Here is a tiny trained network, its code and every weight. The questions are about switching its units off for an input and a class, where a switched-off unit gives its printed mean instead of its output.

import numpy as np


def w(rows, s, z=0):
    codes = np.array(rows[::2]) - 128.0
    scale = np.full(codes.shape[1], s)
    scale[-1] = z or s
    return codes * scale


def f(y):
    return np.maximum(y, 0)


def log_softmax(a):
    a = a - a.max(-1, keepdims=True)
    return a - np.log(np.exp(a).sum(-1, keepdims=True))


def net(x, mask):
    res = np.array(x, float).reshape(1, 5) / 4 @ E
    y = f(res @ A[0][:, :-1].T + A[0][:, -1])
    res = res + np.where(mask, y, B[0][:, -1]) @ B[0][:, :-1]
    return log_softmax(res[-1] @ U[:, :-1].T + U[:, -1])


A, B = {}, {}
E = w([
[182,220,195,119,148,207,219,173],'x0',
[65,140,217,139,72,149,72,133],'x1',
[48,184,116,155,128,255,72,169],'x2',
[142,207,102,35,130,116,145,108],'x3',
[177,122,152,219,55,77,85,108],'x4',
],0.0094)
A[0] = w([
[147,225,72,149,196,216,142,189,101],'n1',
[142,206,89,4,158,209,202,186,219],'n2',
[194,8,158,208,137,91,192,225,213],'n3',
[122,59,87,2,162,66,179,124,251],'n4',
[155,95,120,212,160,52,123,89,145],'n5',
[36,95,201,140,106,197,47,183,104],'n6',
[173,163,104,98,162,112,194,141,208],'n7',
[192,50,108,180,85,7,63,57,98],'n8',
[55,22,56,85,164,100,130,132,98],'n9',
[213,236,228,129,79,148,209,141,61],'n10',
[18,180,163,175,82,169,15,139,214],'n11',
[50,64,74,115,161,127,104,119,5],'n12',
],0.0072,0.0028)
B[0] = w([
[167,106,56,68,79,106,59,66,187],'n1',
[171,124,94,62,118,82,61,71,231],'n2',
[230,105,105,140,134,190,160,120,210],'n3',
[187,157,131,85,140,83,60,74,224],'n4',
[152,86,118,127,118,168,134,133,189],'n5',
[99,120,163,196,145,203,149,134,222],'n6',
[179,158,152,138,133,115,147,104,185],'n7',
[146,46,52,134,44,138,90,157,233],'n8',
[140,192,159,68,138,120,102,94,197],'n9',
[150,190,204,128,255,107,125,85,210],'n10',
[63,107,168,189,124,187,82,204,246],'n11',
[123,149,164,120,145,176,125,142,172],'n12',
],0.0097,0.012)
U = w([
[23,148,193,155,112,167,97,175,166],'0',
[157,217,126,67,154,82,114,73,227],'1',
[166,109,166,168,165,175,215,146,85],'2',
[109,168,112,159,101,59,136,171,62],'3',
[141,62,7,116,44,132,95,126,160],'4',
[53,135,127,135,130,63,173,134,23],'5',
[67,158,99,120,112,99,203,155,19],'6',
[76,145,94,128,114,85,207,139,1],'7',
],0.011,0.0036)

Each question gives the input, the list of numbers given to net, and the class t.
The units are the neurons (one row each of A and B). Each row of codes is followed by its name. A weight is (code - 128) times the scale printed after its matrix; where a second scale follows, it is the last column's (A, B and U).
mask holds one flag per neuron, in row order. A switched-off neuron (its flag False) gives its mean, the last column of its row in B, instead of its output. The means were averaged over made-up inputs and are rounded, as every weight is.
A unit's drop is (log p(t) with every unit on - log p(t) with that unit switched off) / (log p(t) with every unit on - log p(t) with every unit switched off).
The circuit of an input: a set's keep is (log p(t) with only the set's units on - log p(t) with every unit switched off) / (log p(t) with every unit on - log p(t) with every unit switched off). Starting from all 12 units, units are removed one at a time, each time the one whose removal leaves the highest keep (on an exact tie, the one counted first), for as long as the keep stays at least 0.8.
circuit, biggest first: the units of the circuit, biggest drop first
most important unit: the unit with the biggest drop
top k neurons: the k neurons with the biggest drops, biggest first
drop of u: that unit's drop, to one decimal
input [8,-3,5,-7,2], class 1: circuit, biggest first : [n1, n10]
input [2,-8,-5,-6,-4], class 1: most important unit : n4
input [3,0,-7,-1,5], class 4: top 2 neurons : [n8, n6]
input [6,0,7,1,3], class 1: top 2 neurons : [n1, n2]
input [7,3,-3,-8,-7], class 1: top 2 neurons : [n2, n11]
input [2,7,-6,3,6], class 4: top 4 neurons : [n8, n6, n9, n4]
input [-7,7,-6,8,0], class 4: top 2 neurons : [n8, n10]
input [-5,-8,4,-8,-7], class 1: top 2 neurons : [n9, n8]
input [2,5,-4,-4,-5], class 2: top 4 neurons : [n2, n1, n9, n11]
input [-7,6,-3,-8,-5], class 0: top 2 neurons : [n6, n2]
input [4,2,1,-3,6], class 2: top 2 neurons : [n3, n10]
input [6,-5,3,-2,6], class 1: drop of n6 : 0.2
input [1,-5,-4,-6,-7], class 1: drop of n5 : 0.0
input [-8,-1,3,-3,-1], class 0: drop of n3 : 0.1
input [1,-5,-8,0,4], class 4: circuit, biggest first : [n8]
input [-3,7,-3,-5,-2], class 0: drop of n2 : 0.2
